Each row, then the grade of its hidden value
[ -64  435  111 -121  168  132  112   39 -108   96 -325   49 -145   89
 -205   15   22   94  -11  428 -114 -149 -112 -162  228  125   67 -133
 -201  -12   95   38  264  -74  -88  -24 -190 -160 -325  326  222  -51
  497   43  288  -19  288  235 -244 -217   15] : Z
[ -17   77 -163 -106 -127   36  169  117   80   39  -62  -43   74  118
 -159   14 -314  -57   86   98   91   40 -132   16   14   41  166  -10
  204  -56   85 -169    5  -65  -43   53  232 -145   98 -131  -30 -110
  -76  -85   87  -36  -81 -183  -95   72  108] : U
[ -29  -37   30  185  137   66  266  152  113  161 -159  144  200  208
  -73  -33  256 -170  321 -129  -14 -432  340 -222   73   47  143    6
  -29   26 -190  -70  106 -400 -165 -165 -286 -107 -136 -106  325 -103
    3  -65  344   24  -84   98   19   44 -254] : L
[  48  202   71  -72  -43  -13 -205    7   40 -284   47  228   31  -84
    1  211 -256  122   39  182 -136  156    2   78  179 -254  -45 -218
  -37 -113  157 -166   -9 -125 -391  166  -43   53   55  -92   -6 -100
   98  -74  -74   68  139  -38 -103  -32  103] : L
[  -6   72 -137 -198  -68   26  -90   23  -13  -74  142  187  233    5
  -54 -161 -173  -98   68  -19   33   79    9  -43  -51   16   41  -88
  -62 -102    1  -91  -21   39    0  -89    4   13  -77 -104   -2  -84
 -204 -130  179  -54 -163   19 -111  -73    8] : Z
[  19  168 -177 -188  -16   28 -101 -119  111   14   50  111  100  146
  -61 -137 -121 -146 -105   76   93   40  -81  102  -83  125    4   34
  -47  -68 -106  -35   -7   85  242  -11  165   76   37  118   25   70
 -196    8  -15 -144 -146  -67  100  -87  191] : T
[ 147   -7  138   54  -20  298  193   89    9  226 -299   -6  -74   64
  -65  116 -143  167  -89  105  -84   14  -41   20   49  169   -7   62
 -148   42  220   77   -6  238 -350 -149  -85 -123 -442 -112 -108   -9
  133  -90   57   44  217   89  -47   21 -196] : N
[ -21  163   72   49  -58    3  -17  -50   25   33 -209   59  127  -35
    5  205 -233   23  -22  212 -231   -9 -120  -45   12  -76  -59 -105
  -45  -47  226    9  -51   53 -154   -3 -127   17 -114   50   62   -1
   42 -151   -8   45   77 -137 -164  -61 -137] : G
[  91  196  -37 -180  -69  -33 -163  -42   56 -115   82   52   57  107
   69   80 -281   85  -94  123  -94  312  -83  135  103  -93   32    6
  -27 -207   71  -89  -98   76   10   19  201   -7 -143  -62 -224   98
   85   75    1  -57 -121  -81 -154   41  188] : N
[ 201  204  267  178  -62  209  -75   38 -133  195 -193   23  121   24
  192  114 -278  127  -31  -27 -452   24  105 -180   89  102   31  108
 -197  -30  266  196 -173  335 -275 -351 -257  -83 -496 -116  -47 -141
   85 -132  186  -25  -22  103 -435  -25 -361] : N
[  32  135 -115 -308  -83   16 -172    4  255 -293  166  302  152   16
  -83   65  -97  -36  -62  179 -104  216   80  130   30 -127  -49  -80
  -35 -181  -14 -292  -11 -146 -207  102   33  -14   34 -298 -120   30
  -23   28  -37   30  -33    0  -47    3  205] : J
[ -30  140 -152 -153  -69  -49  -72   24   -1 -115   79  220  172  -27
  -44  -97 -172    2  155   78  -41   79   -1  -74   29  -76   11 -196
  -42  -81   66 -106    7  -80 -155    6  -34   14  -63  -65   62 -157
  -23 -116  170    9  -55  -11 -152  -78   21] : G
[-129  -70   49   41   70  105  273  -27  -65  348 -178 -272  260  228
 -131    5   14 -345 -158   20  331 -329 -154   -1  -67  118  142  119
  -11  -82 -208  -66   82 -116  396  -45  174 -106  -23  228  101  364
 -171  -31  136 -111 -173 -129   24    9  -51] : J
[  87 -139  106  154   77  227   21  -60   65  169  -90   10   63  102
   29  -54   63 -193 -193 -124  122 -244   67   97  -65   90 -113  126
 -206   -7 -200   34  -32  114  -81 -152  -44   79 -113   45   83  173
 -323  -11 -110  -61    8   31  220   44  -89] : J
[  81  -41  179  404 -144  161  -11 -183 -254  259 -384 -175   14 -113
  218   64  -31  -10 -121   18 -224 -232  -85 -163 -159  -81 -213   65
 -236 -127  130  100 -274  283 -289 -210 -143   47 -422  133  112  116
 -152  -47   13  165  148  -81 -329  -21 -429] : Z
[  65  122  228  224   -2  100  -97 -110 -201  119 -131   54  191  -33
   73   59  -94  -24    8  -76 -136 -197   50  -98  -22  -21  -36  -15
 -228  -34   86  117  -90   70  -95 -155 -216  124 -173  119  147    5
 -113 -183   71   10  -26   13 -135 -138 -287] : J
[   9  182  111  114  -21  310   82  100   -6   63 -145  159  126  -96
 -313  -34 -208 -204   44   31   36 -474   62  -89  -21  216   61  -94
  -24  234   49  -50  173 -113 -378    7 -223   -8  403  -33  400 -404
 -326 -336  -47  -47  188   42   54 -183 -108] : L
[ 101  262  322  203  111  275 -120  -13 -177   79 -387  118 -254 -152
  128  185 -150  248 -155  351 -305  -93  -66 -124  294  -40 -235 -236
 -356   91  259  185   82  272 -684  -59 -373   -7 -457  284  227 -153
  363  -57  -15   71  592  236 -242 -130 -192] : N
[   6   74   63 -109  -47   99  -40   66  -48  -45   58  168  107  -32
   18  174 -279   81  -30  126  -10  180  -76   -1  183 -208  -39 -199
  -82  -68  196 -132    4   17 -325   85  -24  -69 -183  -92  -51   -3
  161 -173   19   28  131   11 -157  -32    2] : U
[-130 -266  368   77  109  444  243  161  -56  192  -78 -298  194   19
 -244  341 -215 -519 -454   75  625 -473 -203  176  129  -66   96  -20
   66   29 -201 -331  232 -184 -135  256  188 -217  452   86  157  342
 -391 -202 -259  -89  243  -98  187   85   68] : L
[  23   91  -81   99 -127  115   76 -138 -347  169 -179  179   43 -174
  -98 -285   78  196  196    8   12 -165  -46 -205 -150   35 -166 -213
 -376   27  183   85  -30   48 -371  -92 -210  123 -420  129  193 -177
   85 -207  230  186  203  149 -165 -304 -319] : G
[ -84   65  -29 -136   88   50  -85 -183  -73   19  -16   28  178   52
 -189 -174   34 -257 -159   54  300 -181 -149  118 -181  135  -16  -12
 -182  -93 -199    0   93   26  408  -22   71  189   83  319  118  250
 -364  -55   22 -115 -122  -16  222 -189   84] : L
[  90  201   34   -3   20   13 -151  -12  129 -164  -28  250  -20   48
   25  159 -153   96   75  118 -138   72   83   69  152 -113  -22 -116
  -29  -37   77  -65   -3  -86 -274   81  -67   74    8  -30   70 -113
   74  -37  -55    6   97  -19   43  -18   84] : H
[  67  159  -35 -203  -31  136  -42  -41  -11  153  116  -69  156  234
  -13  -37 -274 -189 -208  -20  163   99 -126   94   -9  136  160  171
    0 -119  -62  -49  -61  186  376  -58  293  -82  -45   72 -123  170
 -152  -20   36 -220 -250  -60  -57  -49  165] : P
[ -39  -41 -163 -102  -21   51   -1  -39  172   26  -24  117   49   87
   51   85  -98 -132 -102  173  148   46  -97   71   32 -117 -104 -125
   26  -57  -55 -175  -11   -3 -110  152  132  -27  -39   59   72  130
  -63  -11  -85  -14  109 -123   95   37  132] : P
[  68  371  310  -14  226  255   76  128   78  -88 -340  290 -205   46
 -295  234  109  177  101  322 -232 -224  164  -67  250  108   70 -101
 -193   82  163    2  283 -199 -428   -9 -451  -87 -182   38  246 -198
  413  -70  142   71  426  323   32 -195  -89] : Z
[  47  328   30   15  -99   95  -53 -173 -110 -182 -413   -8 -197 -121
 -410  -13  -25   66   68  302  -27 -237 -159   79 -269  201   59   14
  -26  -98  145  -52   33  -42  -18   74    3  163  221  175  159 -135
 -228  -24    6  147  199  -61   39 -255    0] : G
[  78  274   89 -185  -11  -10 -259   45   73 -248  195  219  129   38
   77  156 -294   36  -27   91 -233  254   65   40  213 -197   43  -75
  -53 -184   94 -133  -50  -29 -159    4  -32  -29  -59 -160 -112  -44
  103  -27   24  -58  -88   26 -231   -6  132] : Z
[   2   32  -68 -169  -37   11 -100   56  222 -139   98  208  120   46
   86  222 -265  -16  -77  187  -32  238  -25  103  182 -225  -65 -178
   48  -90   64 -214  -14  -51 -284  162   75  -60  -27 -152  -71   46
   65  -46  -94  -12   72 -104  -31   97  165] : H
[ 147   36  199  168  198  118  -85   53  -36  -33  -95   28   48  284
   24    5  199 -230  244 -265   86 -322  381  -77   -5  138  339  253
   40 -172 -296  -10  -39 -132  289 -262  -97   19  -58   36  199   13
 -357   73  367  -93 -266  135   91   33 -148] : P
[   5 -159 -246  243  -85   59  120 -221  -77  288  -97  -20  175   95
  -70 -435  176 -275   87 -292  329 -447   23  -12 -376  203  -86  107
 -134   31 -306   53 -101  -23  181 -142  117  240   87  181  281   34
 -598  -73   22  -29 -216 -138  283  -79 -132] : N
[  50  140  -97 -206 -140   42 -146    5  193 -182  -32  199  148    0
  -50  150 -259  -38   -2  201 -175  193   -1   45  -72    3   42  -37
  104 -127  156 -169  -89   71  -93   21   20  -26   11 -226  -78  -67
 -165  -91   34   16  -38 -109 -117  -11   38] : T
[ 102  232   -7 -218  -76   13 -234    0   37 -203  195  169  112   84
   89  115 -221   28  -24   84 -106  280   65   50  147 -179   78  -28
  -15 -237   40 -214 -102  -51  -91   58  126  -67 -101 -165 -153   28
  101   48   76  -27 -107   12 -250   -6  168] : T
[ 134  -43   40   91  -75  297   83   76  170  -83 -259  236 -148  -66
 -187  190  -25   65   85  130    6 -157  122   64  -38   31  -52  -72
   21   80  140 -182   18  -72 -640  115 -133  -20   55 -243  141 -219
 -132 -142 -113  178  399   27  192  -12  -97] : T
[  55   76   63   47   -9   15  -90  -34  124  -73  -11  143   23   18
   78  216 -228   70  -75  109  -77   91  -44  136  159 -210 -127 -130
  -64  -35   92  -70  -38  -35 -326  128    6   73   -1  -15   -8   34
   66  -60 -213   14  123 -118   64   47   81] : J
[  34  203   -2 -264 -102   61 -160   -8  130 -193   75  154  184   36
  -75  185 -224  -65 -111  206 -102  194  -10   91   24  -78   65  -17
   31 -193   81 -249  -41  -56  -37   90   86  -70   39 -200 -131   75
  -28  -31    7   -8  -63  -56 -170  -37  137] : H
[  70  142  -13 -132  -84   28 -103    2  112 -134   13   76  101   66
  -47  119 -253   -6  -47  114  -72  155  -28  119   24  -31   67   15
   47 -147   69 -139  -61   -3  -49   31  124  -11   32 -148 -127   20
  -83  -13  -15  -24  -87 -103  -75   34  116] : N
[ -56   55   -4 -180  -21  327  334   36   -7  272 -267 -289  -21  137
 -389  -70  -51 -239 -334  262  314 -245 -290   91 -114  309  115  171
  -36  -59  -87 -160  162   35  150   10  258 -247  -10   98  -25  232
  -94   49   35  -58  105    1  -24  -54  111] : G
[  63  194   64 -110  -23   11 -205  101  176 -291   99  274   62   15
   47  264 -305   43   49  142 -225  209   92   47  228 -234   22 -134
   71 -116  134 -191  -26  -87 -338   85  -67  -35   57 -230  -24 -135
   57  -75  -40   -3   41  -37 -123   62  122] : U
[ -11  -83  161    5    3  151    4  168    9   17  -91   16  192  -19
   76  293 -345  -85  -68  123   -2   44  -42  -32  174 -111   58 -145
   62  -40  142 -103   11   83 -285   -1  -57 -141 -119 -108   -4   13
  -79 -189   77  -15  102  -59 -169  113 -122] : N
[ 146  284 -101 -244  -45   21 -311  -12  206 -330  195  328  -21   90
   39   42 -142   17   25  108 -153  241  159   98  111 -106   29  -23
    9 -178  -31 -218  -71  -61 -166   74   68   10   44 -187  -49 -118
   -6   97  -13  -39  -41   49  -62  -20  271] : P
[  18  154  -40 -276  -77   95 -140   84   79  -95  229  169  248   62
   51   98 -303 -120 -111  110  -27  210   19   -3  163 -126   68  -89
   13 -138   24 -248  -19  -27 -131   64  101 -164  -34 -199  -87    3
   28  -66   70  -88  -81    8 -268    3  152] : T
[  81   15   85  222    4  204  100   23   76  104 -332   70 -133    7
   -9  153  -54   52    7  147  -70 -203   25  -15   72    9  -99  -69
  -56   81   87  -11   13   11 -493   20 -129  -20 -111   22  197 -113
   16  -59  -72   90  332  -13   53   30 -126] : H
[  23  173  -74 -337  -75   31  -54   33  239 -298    2  264   27   11
 -249  221 -179  121  -10  325  -26  269  -56  210   52  -81   28 -135
   50 -125  172 -278   74 -165 -215  231   82  -25   70 -240 -166   14
  124  -42  -62   79  121  -51   68  -39  228] : N
[  64  185  228  224  201  116  -38 -115 -277  113  -12  -86  -79  145
  -62 -140   51 -100  -24 -173  306 -389    5   65  129   12   70   46
 -248  -28 -259   86  101 -153  117  -13   60  158   99  439  255   77
  -86   32  -15 -127  -14   98  179 -143   79] : G
[  -1   29  -49  -70  -33   17  -14   55  161   20   10   31  161  139
   82   96 -236 -140  -69   62  -83   95  -30   11   64  -67   28   26
   71 -122   -6 -100  -73   61    4  -68   76  -89  -86 -107  -48   74
 -103  -22   32  -83 -140 -130 -115  126   45] : U
[  47  165  -41   25  -61  -23 -151 -175   81 -159 -243  306  -42  -90
  -13  125   51  182  102  261 -243   42   25    8  -76 -105 -195 -175
 -153  -76  180  -30  -66  -23 -313   63 -206  184 -198   33  113  -36
   79  -45  -13  184  229  -25   20 -137 -103] : H
[  15  226  137 -164   34  369    7 -208 -396  224  256   87  137  -28
 -406 -319  -89 -134 -328 -140  595 -274 -237  191  -76  173  -58  -39
 -489  119  -93    6  209    7  152  128  140  182  202  354  110  137
 -147 -295 -217 -168   69  203  292 -494  169] : Z
[  -2   99  -90 -214  -55   32 -159   29   90 -205  178  242  102    0
   -1   42 -208  -40  -33  122   18  191  -11   61  118 -195  -51 -163
  -22 -132   12 -229    0  -55 -216  108   65  -15   11 -134  -27  -16
  -23  -51  -17  -14   20  -11  -74    1  185] : U
[  21  480  234   88   40   96 -145 -172  -39 -201 -321  277 -171 -174
 -298  281 -120  210    9  408 -174 -203 -111   95   80  -54 -128 -263
 -179  106  291    6  173 -181 -399  281 -270  230  263  279  313 -189
  199 -194 -249  123  481    4  142 -347   34] : J
[ -45  -36 -204 -105  -48  -47  -52   17   46   75   48   86  257   66
  165 -133 -201 -120    7   32  -16  123  -43  -87   15  -20  -41 -117
  -33  -90  -42  -13  -68  145    5 -134   47  -24 -256   -4    6   15
 -141  -48  194  -89 -171  -76 -177   74  -25] : N
[ -80   38  -98  -63  -23  -15   48  154  296  -65 -152   92   88   68
   34  233 -290 -121   23  282 -173   58  -55  -48  138 -105   11 -140
  221  -42   91 -161   22  -27 -238   44  -27 -155   21 -124   91  -89
  -30  -61   29  -17   71 -188 -126  176   47] : U
[  87   39  161  205  131  128  -67  -91  199 -181 -305   26 -221   81
 -158  165  168 -129  -57  121   68 -353   99  221  -47   24  -30  102
    0  -79 -215 -110   52 -191 -132   83  -28  162  286  113  217   92
 -316  147 -213   58  193  -57  385   53   97] : J
[ 139  144   67  -35  -65  111 -133  -10  124 -107    7  194  -21   52
   55  282 -258   78  -35   99  -98  163   22  112  116 -150  -11  -41
   23  -65  168 -135 -100   30 -284  129   36   -4  -12 -123  -50  -33
   45  -86 -150   19  120  -71    9   -6   72] : P
[-115  -12 -215 -196  -96  260  317   25   45  331 -160 -128   -4    6
 -251 -136 -299 -127 -358  324  333  -68 -455   98  -19  183 -142 -132
  -73  136   56  -91  172  181 -187  150  273 -169  -11  159   27   67
   -5 -110 -171  -77  281 -104   42  -51  185] : L
